Here is a tiny trained network, its code and every weight. The questions are about switching its units off for an input and a target symbol, where a switched-off unit gives its printed mean instead of its output.

import numpy as np


def w(rows, s, z=0):
    codes = np.array(rows[::2]) - 128.0
    scale = np.full(codes.shape[1], s)
    scale[-1] = z or s
    return codes * scale


def f(y):
    return y / 2 * (1 + np.tanh(0.7978845608 * (y + 0.044715 * y**3)))


def softmax(a):
    e = np.exp(a - a.max(-1, keepdims=True))
    return e / e.sum(-1, keepdims=True)


def log_softmax(a):
    a = a - a.max(-1, keepdims=True)
    return a - np.log(np.exp(a).sum(-1, keepdims=True))


def net(x, mask):
    ids = ['ΓΔαβεημξω'.index(c) for c in x.split()]
    T = len(ids)
    res = E[ids] + P[:T]
    r = res
    for j in range(2):
        rows = slice(2 * j, 2 * j + 2)
        q, k, v = (r @ M[0][rows].T for M in (Q, K, V))
        z = softmax(np.where(np.tri(T) > 0, q @ k.T / 2**0.5, -1e9)) @ v
        o = O[0][rows]
        res = res + np.where(mask[j], z, o[:, -1]) @ o[:, :-1]
    y = f(res @ A[0][:, :-1].T + A[0][:, -1])
    res = res + np.where(mask[2:6], y, B[0][:, -1]) @ B[0][:, :-1]
    return log_softmax(res[-1] @ U[:, :-1].T + U[:, -1])


Q, K, V, O, A, B = {}, {}, {}, {}, {}, {}
E = w([
[139,97,132,125,106],'Γ',
[155,68,63,164,50],'Δ',
[93,175,127,59,128],'α',
[131,182,46,124,47],'β',
[120,112,170,210,163],'ε',
[99,87,181,116,207],'η',
[144,110,81,118,108],'μ',
[147,8,112,93,164],'ξ',
[103,121,35,56,121],'ω',
],0.014)
P = w([
[245,236,98,69,147],'0',
[74,84,98,98,84],'1',
[50,72,131,73,123],'2',
[89,53,111,132,89],'3',
[104,44,124,155,63],'4',
[13,104,138,56,112],'5',
[99,15,127,152,74],'6',
[38,99,97,94,95],'7',
[46,61,115,102,94],'8',
[42,114,99,133,38],'9',
[33,32,130,82,124],'10',
[54,2,87,98,123],'11',
],0.0075)
Q[0] = w([
[217,183,215,178,255],'h1',
[200,206,129,166,227],'h1',
[175,235,240,225,222],'h2',
[150,62,176,180,189],'h2',
],0.0072)
K[0] = w([
[27,79,120,115,118],'h1',
[89,29,94,97,45],'h1',
[3,12,153,121,50],'h2',
[97,39,198,134,107],'h2',
],0.012)
V[0] = w([
[53,255,64,134,80],'h1',
[168,242,133,179,147],'h1',
[109,118,232,92,165],'h2',
[141,81,135,207,75],'h2',
],0.012)
O[0] = w([
[218,173,213,101,203,239],'h1',
[42,181,88,218,248,198],'h1',
[39,238,209,138,89,1],'h2',
[127,45,2,249,142,23],'h2',
],0.0071,0.0073)
A[0] = w([
[165,3,106,35,88,159],'n1',
[51,34,171,121,175,253],'n2',
[6,34,70,77,79,180],'n3',
[46,182,207,89,151,239],'n4',
],0.0049,0.0042)
B[0] = w([
[93,68,86,130,9,255],'n1',
[205,184,120,254,91,221],'n2',
[98,211,187,178,138,231],'n3',
[252,191,137,152,157,195],'n4',
],0.0079,0.0067)
U = w([
[123,88,64,151,157,122],'Γ',
[97,95,140,137,178,216],'Δ',
[170,91,176,33,116,152],'α',
[77,155,104,185,199,103],'β',
[151,147,204,150,174,110],'ε',
[122,147,118,151,152,85],'η',
[171,101,115,164,254,65],'μ',
[99,154,214,165,143,250],'ξ',
[44,97,175,98,112,161],'ω',
],0.0072,0.0022)

Each question gives the input, a string of symbols that net reads in full, and the target symbol t.
The units are the heads (2 rows each of Q, K, V and O) and the neurons (one row each of A and B). Each row of codes is followed by its name. A weight is (code - 128) times the scale printed after its matrix; where a second scale follows, it is the last column's (O, A, B and U).
mask holds one flag per unit, heads first, then neurons. A switched-off unit (its flag False) gives its mean, the last column of its rows in O or B, instead of its output. The means were averaged over made-up inputs and are rounded, as every weight is.
A unit's drop is (log p(t) with every unit on - log p(t) with that unit switched off) / (log p(t) with every unit on - log p(t) with every unit switched off).
The circuit of an input: a set's keep is (log p(t) with only the set's units on - log p(t) with every unit switched off) / (log p(t) with every unit on - log p(t) with every unit switched off). Starting from all 6 units, units are removed one at a time, each time the one whose removal leaves the highest keep (on an exact tie, the one counted first), for as long as the keep stays at least 0.8.
units of the circuit, in order: the units of the circuit, biggest drop first
most important unit: the unit with the biggest drop
top k neurons: the k neurons with the biggest drops, biggest first
which heads matter: for each layer, one digit per head in row order, 1 if its drop is at least 0.15 and else 0, layers parted by /
drop of u: that unit's drop, to one decimal
input ω β ω ω Δ Δ, target α: which heads matter : 11
input Δ ξ ω Δ ε η ω, target Γ: units of the circuit, in order : (h2 n1)
input Δ ω α η ω η ω Δ ω β ω α, target Γ: which heads matter : 01
input ε β β ω β Δ ω β ω α, target β: units of the circuit, in order : (h1 h2)
input ξ η ω β α ω η ξ ε β, target ω: which heads matter : 10
input ε β ω Γ μ β Γ μ α η ω, target β: top neuron : (n3)
input α η ω ω ω Δ, target ε: units of the circuit, in order : (h2 h1 n4)
input ω Δ μ α Δ ω, target α: units of the circuit, in order : (h2 h1)
input β ω ξ Δ Δ β β ω ω, target μ: units of the circuit, in order : (h1 h2)
input ξ ω ω ω, target ω: units of the circuit, in order : (h1 n1 n3)
input ε β Δ ξ β Δ ξ μ Δ ω ε ξ, target β: top 2 neurons : (n3 n2)
input Δ ξ Δ η ξ Γ ω α ε ω Γ, target Γ: units of the circuit, in order : (h2 h1)
input ξ β ω Δ Γ ε Δ ω β Δ ω, target ω: top 3 neurons : (n1 n3 n4)
input ξ ω ξ, target ω: units of the circuit, in order : (h1 n1)
input ω ω α ε β ξ η Γ ω Δ, target α: top 2 neurons : (n3 n2)
input ω ω α ω β η ξ ω ω β Γ, target α: most important unit : h1
input η β ξ Γ ε β η ω, target ξ: drop of h2 : 0.8
input Δ α β, target Γ: drop of n1 : 0.1
input β ω Γ ω ε α α ω Γ ξ μ, target μ: drop of h1 : 1.1
input ξ ω β ω ω ω ω Δ Γ, target ω: most important unit : h1
input η ω β, target ξ: top 2 neurons : (n3 n4)
